How the elements are linked:
QM ~ CM
QM ^ PZ
QM ! JT
QM § DN
QM & TZ
QM % NG
QM + TT
DN ~ PH
DN ^ DT
DN ! JQ
DN § QM
DN & GJ
DN % BH
DN + PG
HC ~ RL
HC ^ JR
HC ! PB
HC § JZ
HC & LQ
HC % HH
HC + LM
GB ~ FQ
GB ^ QT
GB ! MG
GB § RP
GB & NJ
GB % MR
GB + MN
JP ~ JR
JP ^ RL
JP ! FP
JP § JH
JP & FF
JP % MN
JP + MR
LC ~ TQ
LC ^ DR
LC ! JB
LC § RJ
LC & MR
LC % NJ
LC + FF
ZR ~ JT
ZR ^ DS
ZR ! CM
ZR § MR
ZR & RJ
ZR % RP
ZR + JH
PZ ^ QM
PZ ! QD
PZ § DT
MF § ZC
MF % DZ
MF + FL
FF ~ DQ
FF & JP
FF + LC
CM ~ QM
CM ! ZR
CM § PH
QD ~ DS
QD ^ JT
QD ! PZ
QD § LM
QD & NH
QD % JC
QD + JZ
SB ! ML
SB & BH
SB % GJ
BH ~ MG
BH ^ CR
BH ! FQ
BH § NG
BH & SB
BH % DN
BH + FM
CR ^ BH
CR ! ZS
CR % DT
RP ~ FL
RP § GB
RP % ZR
PB ^ PG
PB ! HC
PB + DT
FM ! ZC
FM % PG
FM + BH
RL ~ HC
RL ^ JP
RL + RQ
ZC ~ MN
ZC ^ HH
ZC ! FM
ZC § MF
ZC & LF
ZC % JR
ZC + FQ
MN ~ ZC
MN % JP
MN + GB
ML ~ NJ
ML ^ TC
ML ! SB
ML § QN
ML & FQ
ML % TQ
ML + LF
TQ ~ LC
TQ ^ GZ
TQ ! GJ
TQ § QH
TQ & JQ
TQ % ML
TQ + DQ
DD ~ DT
DD ^ PH
DD ! RQ
NG ! FL
NG § BH
NG % QM
RQ ~ LM
RQ ^ MR
RQ ! DD
RQ § DS
RQ & DR
RQ % QT
RQ + RL
JC ^ FL
JC § ZS
JC % QD
LF & ZC
LF % DQ
LF + ML
MG ~ BH
MG ! GB
MG % PH
QT ~ ZS
QT ^ GB
QT % RQ
QH ~ RJ
QH ^ NH
QH ! TZ
QH § TQ
QH & JT
QH % QN
QH + HB
DZ ~ JH
DZ ^ JZ
DZ ! TT
DZ § JR
DZ & HB
DZ % MF
DZ + JT
TT ! DZ
TT § PG
TT + QM
ZS ~ QT
ZS ^ FQ
ZS ! CR
ZS § JC
ZS & TC
ZS % LM
ZS + HH
GJ ~ JB
GJ ^ DL
GJ ! TQ
GJ § TZ
GJ & DN
GJ % SB
GJ + JJ
DR ~ GZ
DR ^ LC
DR & RQ
DQ ~ FF
DQ ^ LQ
DQ ! JJ
DQ § HB
DQ & JR
DQ % LF
DQ + TQ
LQ ^ DQ
LQ & HC
LQ + GZ
PH ~ DN
PH ^ DD
PH ! MR
PH § CM
PH & JB
PH % MG
PH + FP
NH ^ QH
NH § GZ
NH & QD
TZ ! QH
TZ § GJ
TZ & QM
HB § DQ
HB & DZ
HB + QH
FP ~ PG
FP ! JP
FP + PH
NJ ~ ML
NJ & GB
NJ % LC
JJ ! DQ
JJ & PG
JJ + GJ
FQ ~ GB
FQ ^ ZS
FQ ! BH
FQ § FL
FQ & ML
FQ % JQ
FQ + ZC
DL ^ GJ
DL ! GZ
DL & DT
JR ~ JP
JR ^ HC
JR ! PG
JR § DZ
JR & DQ
JR % ZC
JR + JQ
MR ~ JQ
MR ^ RQ
MR ! PH
MR § ZR
MR & LC
MR % GB
MR + JP
JZ ^ DZ
JZ § HC
JZ + QD
DS ~ QD
DS ^ ZR
DS § RQ
HH ^ ZC
HH % HC
HH + ZS
QN § ML
QN & FL
QN % QH
PG ~ FP
PG ^ PB
PG ! JR
PG § TT
PG & JJ
PG % FM
PG + DN
TC ^ ML
TC & ZS
TC % GZ
GZ ~ DR
GZ ^ TQ
GZ ! DL
GZ § NH
GZ & LM
GZ % TC
GZ + LQ
LM ~ RQ
LM ^ JQ
LM ! DT
LM § QD
LM & GZ
LM % ZS
LM + HC
JQ ~ MR
JQ ^ LM
JQ ! DN
JQ § JT
JQ & TQ
JQ % FQ
JQ + JR
JH ~ DZ
JH § JP
JH + ZR
JB ~ GJ
JB ! LC
JB & PH
RJ ~ QH
RJ § LC
RJ & ZR
JT ~ ZR
JT ^ QD
JT ! QM
JT § JQ
JT & QH
JT % FL
JT + DZ
FL ~ RP
FL ^ JC
FL ! NG
FL § FQ
FL & QN
FL % JT
FL + MF
DT ~ DD
DT ^ DN
DT ! LM
DT § PZ
DT & DL
DT % CR
DT + PB

The rows follow the links: the fewer symbols apart two elements are, the more alike their rows tend to be.

Rows of some elements; one shown again gets a slightly different row:
HB	[ -95,   88, -221, -124,  184,  125,   -2,  -71,    0,   24,  -45,   54,   81,   24,  -63,  -38, -203,   65,   68,   99,  -87,   94, -120,  -79, -131,   27,  -39,   93,  130,   39,  -46, -104,  167,  -83,  -75,   52,  249,  -45,   93, -231,  -78,    9]
RL	[-103, -103,  -95, -121, -256,  -61,   14,  -20,  -87,  -56,   -3,  -25, -169,   -7,  -96,   92,  101,  -11,  -49,   60,  167, -325,   17,  105,  -13,  149,   62,   85,   63,  -60,  -54,  154,   24,  -15,   93,  -60,   77, -140,  -34,  214, -171,  -10]
CR	[  98,  -24,  213,   64,   23,  -84,   23,   64, -152,    4, -110,  -40,  -79,  -22,   19,  -20,  206,   85, -183, -109,   46, -218,  179,   77,  135,   -8, -113,  -24, -279, -130,   -6,   64, -174,   30,  -10,  -36, -157,   12,  -38,   87,   30,    6]
TZ	[ -39,  163, -265,  -16,  197,  118,  -54,  -29,  107,  -40,  -38,  129,  274,  144,   -6,   34, -154,   42,  137,  123, -211,  155, -101,    1,  -81,  -42, -140,   10,   -2,  -38,   91,  -97,   -2,  136,   23,   44,    3,  181,   50, -166,   23, -106]
MG	[ 124,   66,  101,  263,   66, -241,   77,   23,  -82,   14,   88, -119,  -12, -215,  -31, -152,   73,  -98,  -72, -148,   54,   80,  166,   50,   12,    0,   44,  -47, -251,  140,   14,  -23, -139,   18,  117,  -35,  -85,  129,    3,   87,  183,   -4]
FF	[ -27,  138, -186,  -91,  -27,  -30,   30, -132,   53,  124,   99,  -20,  -41,  -58,  -92,  -93, -155,  -61,  102,   81,  -33,  106,   -2,  -75, -151,  -15,  -11,   75,  172,   42,  -78,    0,  270,   14,    1,   25,  184,  -85,  173,   65, -193,   15]
JJ	[   5,  221, -143,  -26,  199,  -99,  -71, -196,  -60,    2,   -3,  -25,  107,   90,  -63,  -64,   23,  -15,   77,  182, -126,   28,  -56,   39,  -34,   28,  -92,   41,   45,   77,   32, -153,  187,  -73,  -31,  -50,  263,   26,  133, -128, -205, -107]
FQ	[ 169, -131,  382,  111,  -37,  -59,  -27,   86,  -27,   64,   75, -159,  -74, -107,   52, -127,  -18,  -31,  -11, -172,   47,  139,   68,  -70,  185,  -87,  129,  -52, -119,  129,  -24,  -25,  -56, -141,  -32,  -57, -125,    9,   -3, -107,  132,  105]
GB	[ 174,  -67,  194,  195,  -68, -155,   64,   65,   10,  116,  163, -125, -169, -242,   10, -114,  -87,  -88,   37, -179,   68,  131,  179,  -48,   61,  -90,  170,  -66,  -58,  148,  -34,   32, -134, -108,   90,    0,  -98,    2,  -88,   36,  202,  119]
QT	[  61, -104,  146,   45, -260,  -47,  104,  141,  -74,   28,  -45,  -39, -247, -171,  -35,   36,   16,   48,  -40, -191,   91, -170,  201,   49,   32,   23,   50,   41, -149, -101,  -21,  172, -189,  -41,   98,   14, -193,  -80,  -83,  146,   62,   85]
MN	[  90,  -26,   66,   73,  -16, -160,   75,  -27,  -86,   25,  116, -200, -159, -211, -104, -195,  -63,  -66,  -15, -104,  165,  -56,  106,  -18,   14,   20,  115,   23,  -33,  126,  -68,  -27,    0, -194,   29, -108,  163, -132,   29,  -35,   50,   93]
RJ	[ -50,  135, -242,  -10,  -20,  150,  -10,  -43,  197,  133,   80,   95,  115,  -59,  -71,   57, -244,  -40,  151,   46,  -75,  258,  -67,  -86, -178,  -65,  -96,   54,  157,  -25,  -23,    1,  116,  195,   86,  170,  -22,  -22,   97,   88,   51,   38]
JC	[  11, -138,  152,  -79,  -68,   65,  116,  229,  -48,  -54, -159,  -27, -213,  -59,   37,   -5,   14,  175, -148, -134,   65, -116,  123,   -2,   66,   -7,   31,   27, -197, -205,  -37,  130, -104,  -31,  -38,   97, -148,  -85, -118,  -63,  216,   81]
LF	[ 185,   46,   55,  -88,   66,  -90,    2,  -43, -117,   89,   38,  -83,  -86, -148,  -35, -230, -154,   48,   -2,  -47,  -15,   38,  150,  -87,  -43,  -58,  -36,  163,  -39,  110,  -88,  -99,   77, -195,  -54,  -49,  200,  -94,  134, -202,   28,  125]
TQ	[  70,   58,   50, -111,  -84,  113,  -87,  -39,   43,  163,   89,   83,  169,   89,   42,  135, -206,  -47,  201,  111, -157,  242,  -85,  -81,  -32,  -77,  -61,   34,  139,   91,   35, -101,   84,  -83,   23,   74,    4,  184,   15,  -83, -104,   -5]
NG	[ 114,  105,   22,  192,  273,  -80,   83,   43,  -33,  -56,  -51,  -56,   50,  -40,   10, -248,  110,   43, -124,  -88,   23,  127,   34,   -2,   52,  -31,  -13,  -80, -296,   67,   24,  -65, -139,   12,  -90,   -7,  -16,   44,   -9, -165,  295,  -21]

Each walk starts at a row. The symbols on each line, taken left to right, move it on to the next element.
Answer with the element's row; about right is enough.
[ -77,  -74,  -47,   25, -142,  -43,    4,  -12,  -16,  -68,    0,   92,   36,   17,    4,  141,  178,  -57,  -46,   35,   55, -220,   50,  155,   -1,   84,  -37,  -70, -117, -124,   47,  137, -131,  209,  164,   45, -143,   82,  -93,  301, -105,  -94]
~ ! +
[ -82, -171,   69, -147, -108,  -20,   29,    1,  -89, -105,  -85,   26, -104,   93,  -19,  123,  129,   26, -169,   48,   66, -366,  -59,   46,   89,  101,   44,   10,  114,  -79,  -54,  141,   62, -106,  -96, -113,  106,  -72,    7,  175, -183,  -81]
§ +
[-134, -166,   48, -126, -133,  257,   -1,  104,   30, -122, -128,  131,  -61,   83,  114,  240,   63,   80,  -94,   38,   48, -152,  -89,   17,   89,  -13,  -11,  -18,  110, -213,   25,  120,  -73,   80,  -50,   60, -145,  -56, -191,   27,   68,  -77]
[-174, -123,  -82, -168,   -1,  110,   10,   67,  -19, -187, -197,   27,  -87,   91,  -16,   70,   66,  115, -120,   62,  114, -327,  -70,   87,   15,  111,   33,   25,   72, -193,  -56,   69,   68,  -33,  -93,  -19,  120, -179,  -39,   -4,  -36,  -43]
^ +
[-126,  -63,  -16,   75,  109,  199,  -60,   96,  186, -102,  -35,  139,  127,  129,  129,  150,   16, -119,   70,   60,   11,  200, -279,  -74,   38,  -19,  112, -137,  221,  -21,   75,  -62,   73,   33, -101,   15,  -49,   65, -106, -117,  174,  -41]
! + +
[-157,   85, -120,  134,  250,   71,  -60,   10,   37, -155,  -47,  141,  231,  153,   74,   46,  171,  -25,  -56,   85,  -41,  163, -270,   58,   71,   60,    2, -105,  -11,   -9,   56, -158,  -28,  166,  -55,  -27,  -36,  148,  -63, -100,  153, -169]
[ -43,   98, -141,  -58,   -4,  186,  -48,   32,  166,   56,  -27,  187,  179,   46,   12,   77, -224,   34,  211,  152, -125,  257, -119, -100, -116, -101,   12,   64,  162,  -15,   85,  -78,   38,   81,   -1,   93,   25,   93,  -20, -185,    8,    6]
% &
[  55,  -37,  167,  148,  114,   40,   58,  158,   39,    7,  -33, -129,  -58, -123,  112, -165,  -81,   25, -108, -162,   99,  159,   57, -111,   72,  -77,   84,  -19, -132,   99,  -49,  -15,  -90, -136, -132,   -5,  -92,  -61,  -58, -207,  317,  102]
+ % §
[ -63,  -39,   15,  -53,   88,  -47,  -64,  -61,  -89,  -68,   45,  -84,   -2,  103,  -25,    2,  132, -134,    3,   82,   64,  -18, -236,  -19,  118,  104,  152,  -72,  270,  214,   -6, -115,  239, -221, -154, -168,  247,  -77,    7,  -36, -124,  -81]
[ 172,  124,  116,   75,   89, -144,   36,  -24, -121,  130,   46,  -62,  142, -108,  -44, -166, -115,   70,   51,  -35, -156,  157,  205,    8,   -7, -117, -102,   28, -280,   90,   51, -171, -158,  -10,   13,   14, -100,  130,  113, -204,   27,   72]
&
[ 189,   42,  206,  187,  194, -207,   15,    7, -117,   -9,   13, -102,   71,   -5,   42, -156,  110,    6,  -96, -104,   -9,  106,   92,   40,  162,  -33,   26,  -85, -259,  117,   10,  -84, -114,  -73,  -37, -138,  -63,   56,   31,  -47,  154,   -7]
& %
[  12,  135,  -81,  -20,   98,  -11, -102, -129,  -12,   39,   50,  149,  276,  131,   -6,   80,    2,  -51,   89,  141, -211,  204,  -41,   14,  -54,  -41,  -80,  -25,  -20,   82,  122, -191,  -24,  133,   66,    6,  -38,  235,   94,  -94, -120,  -62]
[ -54, -228,  206,  -76, -274,  130,  -35,  103,  -21,  -54,  -31,  110,  -27,   83,   99,  242,  117,   -4,  -67,   15,   29, -176,  -18,    3,   98,    3,    3,  -71,   48, -113,   78,   87,  -38,   61,  -34,   21, -198,   86, -147,  161,  -58,  -38]
& ^ %
[ 230,   23,  156,    8,  -10,  -28,  -14,   45,  -62,  173,  109,  -96,    0, -125,   13, -136, -241,   84,   86,  -68,  -63,  179,  196, -122,  -23, -131,  -29,   87, -118,   38,    0,  -38,  -44, -134,    0,   60,  -61,   50,   65, -218,   52,   87]
^ & +
[  99, -139,  210, -110,  -69, -109,   55,   72, -153,   -6,  -38, -153, -230,  -86,  -16, -100,   63,  105, -209, -114,   97, -269,  133,   68,   51,   15,   24,   68, -120,  -62, -115,  100,  -42, -229,  -99,  -80,   78, -146,  -33,    8,  -12,   38]
[-149,   -9, -146,  -61,  178,   73,  -28,  -47,   24, -213,  -70,   -4,    7,  136,    6,  -24,   58,  -26,  -36,   30,   79,   27, -221,  -53,   24,   96,  108,  -15,  214,  101,  -45, -109,  203, -122, -239, -118,  269, -129,  -30, -148,   70,  -49]
~ §
[ -66,  -43, -102,   38,   -8, -142,  -61, -109,   -1,  -10,  181,  -83,  -84,  -51, -113,   16,   62, -237,   75,   32,  128,  -15, -161,   11,  -15,  104,  155,  -27,  256,  197, -101,  -21,  116, -135,  -22,  -95,  234,  -63,  -12,  140, -109,  -16]
+
[   5,  -54,   35,  148, -186,   36,  -44,   -4,  126,   68,  217,   41,   -2,  -28,   31,  173,   10, -284,  163,    5,   97,  207, -116,    6,   29,    7,  185,  -62,  174,  167,   54,   44,  -31,   52,   79,   -3, -106,  102, -136,  143,   -8,   -2]
[ -46,   97,  -97,  233,   53, -102,  -63,  -91,   -4,  -58,  176,   44,  196,   55,   -6,   42,  151, -223,   48,   59,   46,  137,  -78,   76,    0,   94,   29, -108,  -25,  140,   44,  -54,  -65,  162,  152,   10, -127,  157,  -71,  170,  -23, -141]
~
[ -64,   38,   54,  136,  145,  -42, -103,  -52,  -35,  -97,   36,   51,  268,  159,  112,   88,  217, -117,  -37,   56,  -57,   90, -125,   26,  121,    1,   36, -174,    7,  157,  103, -151,   -8,  114,  -13, -107, -105,  186,  -23,   30,  -66, -128]
^
[ -95,  -76,   78,  -17,  -39,    3,  -69,   20,  -57, -105, -114,  111,   89,  149,    6,  182,  281,    4, -110,   61,  -12, -236,   -8,  141,  103,   55,  -47, -109,  -40,  -98,  109,   50,  -92,  175,   15,   -1, -169,  123,  -62,  185, -134, -137]
[-179,  -27, -110,   -1,   73,  138,   -1,   37,   13, -179, -209,  156,   79,  187,   33,  150,  179,   72, -104,   27,   11, -197,  -43,  112,   46,   72,  -78,  -79,  -55, -186,   63,   56, -124,  216,  -38,   63, -115,   56,  -67,   90,   75, -120]
^ ! ~
[-183,  -60, -160,  155,  -46,  130,  -23,  -13,  225,  -19,   96,  101,   87,  -73,   67,  139,  -83, -182,  151,   22,   79,  230, -194,   -8,  -48,   22,  153,  -96,  204,   23,    9,   69,  -12,  145,   69,   46,  -22,   38, -185,   42,  178,  -12]
& §
[  38,  113,  -78,   13, -112,   60,   37, -109,  169,  190,  173,   65,   53,   -8,  -57,  115, -180,  -62,  194,   29, -127,  272,  -50,  -92, -141, -105,  -71,    6,  118,   79,   -9,   44,  112,   69,   99,  119,  -67,   16,  168,  115, -129,   90]
